Here is a tiny trained network, its code and every weight. The questions are about switching its units off for an input and a target symbol, where a switched-off unit gives its printed mean instead of its output.

import numpy as np


def w(rows, s, z=0):
    codes = np.array(rows[::2]) - 128.0
    scale = np.full(codes.shape[1], s)
    scale[-1] = z or s
    return codes * scale


def norm(h):
    return h / np.sqrt((h * h).mean(-1, keepdims=True) + 1e-5)


def f(y):
    return y / 2 * (1 + np.tanh(0.7978845608 * (y + 0.044715 * y**3)))


def softmax(a):
    e = np.exp(a - a.max(-1, keepdims=True))
    return e / e.sum(-1, keepdims=True)


def log_softmax(a):
    a = a - a.max(-1, keepdims=True)
    return a - np.log(np.exp(a).sum(-1, keepdims=True))


def net(x, mask):
    ids = ['ΦΨαγεηθλμξπ'.index(c) for c in x.split()]
    T = len(ids)
    res = E[ids] + P[:T]
    u = 0
    for l in range(2):
        r = norm(res)
        for j in range(3):
            rows = slice(3 * j, 3 * j + 3)
            q, k, v = (r @ M[l][rows].T for M in (Q, K, V))
            z = softmax(np.where(np.tri(T) > 0, q @ k.T / 3**0.5, -1e9)) @ v
            o = O[l][rows]
            res = res + np.where(mask[u + j], z, o[:, -1]) @ o[:, :-1]
        u += 3
        y = f(norm(res) @ A[l][:, :-1].T + A[l][:, -1])
        res = res + np.where(mask[u : u + 16], y, B[l][:, -1]) @ B[l][:, :-1]
        u += 16
    return log_softmax(norm(res)[-1] @ U[:, :-1].T + U[:, -1])


Q, K, V, O, A, B = {}, {}, {}, {}, {}, {}
E = w([
[121,109,22,223],'Φ',
[152,187,133,105],'Ψ',
[146,150,37,171],'α',
[106,116,27,216],'γ',
[156,151,84,134],'ε',
[109,113,39,204],'η',
[116,108,7,239],'θ',
[138,171,146,117],'λ',
[175,166,124,153],'μ',
[76,173,114,12],'ξ',
[182,75,174,1],'π',
],0.017)
P = w([
[203,146,132,38],'0',
[204,149,71,73],'1',
[165,173,104,76],'2',
[113,59,66,190],'3',
[191,70,84,92],'4',
[97,189,115,143],'5',
[87,4,143,179],'6',
[204,66,89,68],'7',
],0.013)
Q[0] = w([
[149,100,111,102],'0.h0',
[161,158,89,165],'0.h0',
[121,136,129,165],'0.h0',
[228,146,151,220],'0.h1',
[194,124,61,207],'0.h1',
[187,172,231,221],'0.h1',
[145,234,215,189],'0.h2',
[158,212,98,63],'0.h2',
[188,10,140,92],'0.h2',
],0.014)
K[0] = w([
[112,137,181,142],'0.h0',
[113,80,163,114],'0.h0',
[152,111,101,99],'0.h0',
[76,226,92,133],'0.h1',
[83,222,127,161],'0.h1',
[115,163,9,98],'0.h1',
[131,115,45,66],'0.h2',
[165,3,136,109],'0.h2',
[41,126,194,166],'0.h2',
],0.019)
V[0] = w([
[21,118,61,72],'0.h0',
[83,178,127,62],'0.h0',
[125,247,78,198],'0.h0',
[116,121,64,76],'0.h1',
[70,205,91,134],'0.h1',
[124,254,68,153],'0.h1',
[192,129,229,159],'0.h2',
[103,208,179,83],'0.h2',
[68,86,109,64],'0.h2',
],0.026)
O[0] = w([
[176,103,2,56,108],'0.h0',
[122,199,86,94,160],'0.h0',
[45,90,163,47,162],'0.h0',
[163,102,80,159,189],'0.h1',
[52,108,90,107,154],'0.h1',
[15,117,133,138,248],'0.h1',
[161,206,189,170,102],'0.h2',
[155,203,86,137,115],'0.h2',
[208,57,86,120,97],'0.h2',
],0.024,0.019)
A[0] = w([
[144,147,137,88,187],'0.n0',
[137,146,105,163,153],'0.n1',
[133,137,123,147,140],'0.n2',
[151,115,163,53,158],'0.n3',
[146,153,76,105,137],'0.n4',
[188,92,140,182,160],'0.n5',
[127,108,127,157,131],'0.n6',
[206,135,173,100,66],'0.n7',
[121,109,88,184,131],'0.n8',
[101,103,140,108,117],'0.n9',
[152,176,172,2,161],'0.n10',
[189,148,194,111,99],'0.n11',
[118,120,149,133,137],'0.n12',
[144,113,167,205,3],'0.n13',
[140,82,132,180,165],'0.n14',
[129,102,161,138,128],'0.n15',
],0.033,0.005)
B[0] = w([
[81,133,117,113,160],'0.n0',
[160,170,136,141,168],'0.n1',
[133,147,144,130,136],'0.n2',
[110,126,120,41,189],'0.n3',
[84,136,42,107,215],'0.n4',
[146,184,184,58,191],'0.n5',
[134,159,159,118,147],'0.n6',
[118,203,200,41,211],'0.n7',
[186,172,125,149,214],'0.n8',
[74,154,86,170,254],'0.n9',
[5,168,33,68,222],'0.n10',
[105,199,112,222,210],'0.n11',
[111,163,108,126,177],'0.n12',
[32,153,107,99,165],'0.n13',
[121,188,174,70,168],'0.n14',
[116,164,99,101,167],'0.n15',
],0.035,0.0075)
Q[1] = w([
[101,102,230,108],'1.h0',
[21,197,19,106],'1.h0',
[38,163,135,114],'1.h0',
[52,255,43,55],'1.h1',
[201,47,242,237],'1.h1',
[13,137,67,117],'1.h1',
[165,52,157,119],'1.h2',
[153,185,124,59],'1.h2',
[155,120,97,170],'1.h2',
],0.025)
K[1] = w([
[66,144,88,173],'1.h0',
[58,113,144,2],'1.h0',
[82,122,137,85],'1.h0',
[154,207,26,196],'1.h1',
[129,138,248,25],'1.h1',
[173,158,78,101],'1.h1',
[99,125,76,198],'1.h2',
[168,102,161,161],'1.h2',
[158,141,109,146],'1.h2',
],0.028)
V[1] = w([
[150,127,143,94],'1.h0',
[143,106,52,245],'1.h0',
[101,116,125,151],'1.h0',
[141,131,91,136],'1.h1',
[119,115,118,189],'1.h1',
[104,139,241,24],'1.h1',
[210,129,152,85],'1.h2',
[102,120,67,4],'1.h2',
[179,114,67,223],'1.h2',
],0.026)
O[1] = w([
[124,154,154,101,105],'1.h0',
[96,85,114,254,38],'1.h0',
[131,116,92,128,154],'1.h0',
[103,130,138,108,157],'1.h1',
[123,119,94,125,145],'1.h1',
[201,133,140,188,31],'1.h1',
[82,103,181,76,40],'1.h2',
[202,199,217,95,222],'1.h2',
[58,128,148,205,5],'1.h2',
],0.022,0.017)
A[1] = w([
[220,202,141,89,194],'1.n0',
[70,123,123,178,160],'1.n1',
[125,113,156,68,78],'1.n2',
[168,102,51,94,113],'1.n3',
[233,180,152,117,11],'1.n4',
[171,70,205,203,170],'1.n5',
[130,139,140,132,144],'1.n6',
[145,158,110,164,251],'1.n7',
[128,209,230,134,196],'1.n8',
[87,86,231,159,89],'1.n9',
[159,182,122,142,94],'1.n10',
[157,23,102,119,172],'1.n11',
[42,137,240,124,138],'1.n12',
[73,10,210,7,111],'1.n13',
[139,113,152,119,90],'1.n14',
[183,192,130,122,148],'1.n15',
],0.019,0.0024)
B[1] = w([
[172,109,229,106,227],'1.n0',
[172,82,165,134,207],'1.n1',
[113,145,72,137,180],'1.n2',
[101,105,79,63,184],'1.n3',
[178,63,199,106,164],'1.n4',
[177,152,104,201,125],'1.n5',
[131,129,127,121,131],'1.n6',
[169,116,131,140,152],'1.n7',
[169,63,129,96,239],'1.n8',
[75,116,160,82,139],'1.n9',
[167,115,146,136,158],'1.n10',
[175,162,205,100,136],'1.n11',
[24,216,99,92,254],'1.n12',
[174,88,119,252,253],'1.n13',
[118,135,118,126,114],'1.n14',
[176,101,171,137,185],'1.n15',
],0.038,0.0087)
U = w([
[178,100,140,129,153],'Φ',
[47,179,187,144,125],'Ψ',
[161,187,91,169,94],'α',
[135,91,115,139,115],'γ',
[162,166,150,93,140],'ε',
[147,123,112,140,103],'η',
[153,166,6,55,81],'θ',
[163,168,91,154,254],'λ',
[132,71,116,119,108],'μ',
[65,49,149,50,157],'ξ',
[130,88,105,125,86],'π',
],0.013,0.012)

Each question gives the input, a string of symbols that net reads in full, and the target symbol t.
The units are the heads (3 rows each of Q, K, V and O) and the neurons (one row each of A and B). Each row of codes is followed by its name. A weight is (code - 128) times the scale printed after its matrix; where a second scale follows, it is the last column's (O, A, B and U).
mask holds one flag per unit, layer by layer, with each layer's heads first. A switched-off unit (its flag False) gives its mean, the last column of its rows in O or B, instead of its output. The means were averaged over made-up inputs and are rounded, as every weight is.
A unit's drop is (log p(t) with every unit on - log p(t) with that unit switched off) / (log p(t) with every unit on - log p(t) with every unit switched off).
The circuit of an input: a set's keep is (log p(t) with only the set's units on - log p(t) with every unit switched off) / (log p(t) with every unit on - log p(t) with every unit switched off). Starting from the 12 units with the biggest drops (on a tie, the unit counted first), units are removed one at a time, each time the one whose removal leaves the highest keep (on an exact tie, the one counted first), for as long as the keep stays at least 0.8.
units of the circuit, in order: the units of the circuit, biggest drop first
top k neurons: the k neurons with the biggest drops, biggest first
k most important neurons of layer l: the k neurons of layer l with the biggest drops, biggest first
heads that matter: for each layer, one digit per head in row order, 1 if its drop is at least 0.15 and else 0, layers parted by /
drop when u is switched off: that unit's drop, to one decimal
input ξ ξ μ ξ μ μ γ, target Ψ: units of the circuit, in order : 0.h1, 0.h2
input λ π π Φ η, target ε: most important neuron of layer 0 : 0.n13
input μ μ Φ, target Ψ: heads that matter : 101 / 000
input ξ μ λ α θ λ μ λ, target Ψ: heads that matter : 001 / 000
input ξ ξ ξ, target θ: heads that matter : 100 / 000
input μ π Ψ μ, target ε: top 2 neurons : 0.n7, 0.n8
input η μ θ, target Ψ: heads that matter : 111 / 000
input Ψ μ π ξ, target ε: heads that matter : 010 / 000
input Ψ μ ε Ψ, target Ψ: units of the circuit, in order : 0.h0, 0.h1, 1.h1
input μ μ μ η, target Ψ: units of the circuit, in order : 0.h0, 0.h2
input ξ π α α μ ξ λ, target θ: heads that matter : 111 / 000
input μ μ ξ ξ α μ μ Ψ, target Ψ: heads that matter : 101 / 000
input η μ μ Ψ μ ξ λ, target θ: heads that matter : 001 / 001
input Ψ Ψ μ α α μ η, target Ψ: heads that matter : 011 / 000
input μ γ λ α γ μ Ψ μ, target Ψ: heads that matter : 111 / 000
input ξ Ψ μ μ ξ ξ Φ, target θ: units of the circuit, in order : 0.h2
input α μ α, target Ψ: 2 most important neurons of layer 1 : 1.n8, 1.n3
input α α θ μ α μ Φ, target Ψ: heads that matter : 011 / 000
input μ ξ α π, target ε: heads that matter : 010 / 000
input μ ξ μ μ ξ Ψ, target θ: heads that matter : 000 / 000
input μ λ π α μ ξ μ, target θ: top neuron : 0.n11
input Ψ μ Ψ μ α, target Ψ: drop when 1.n5 is switched off : 0.0
input ε ξ α α μ μ, target Ψ: drop when 0.h1 is switched off : 0.4
input μ μ Φ λ θ ξ Ψ, target θ: drop when 0.h2 is switched off : 0.8
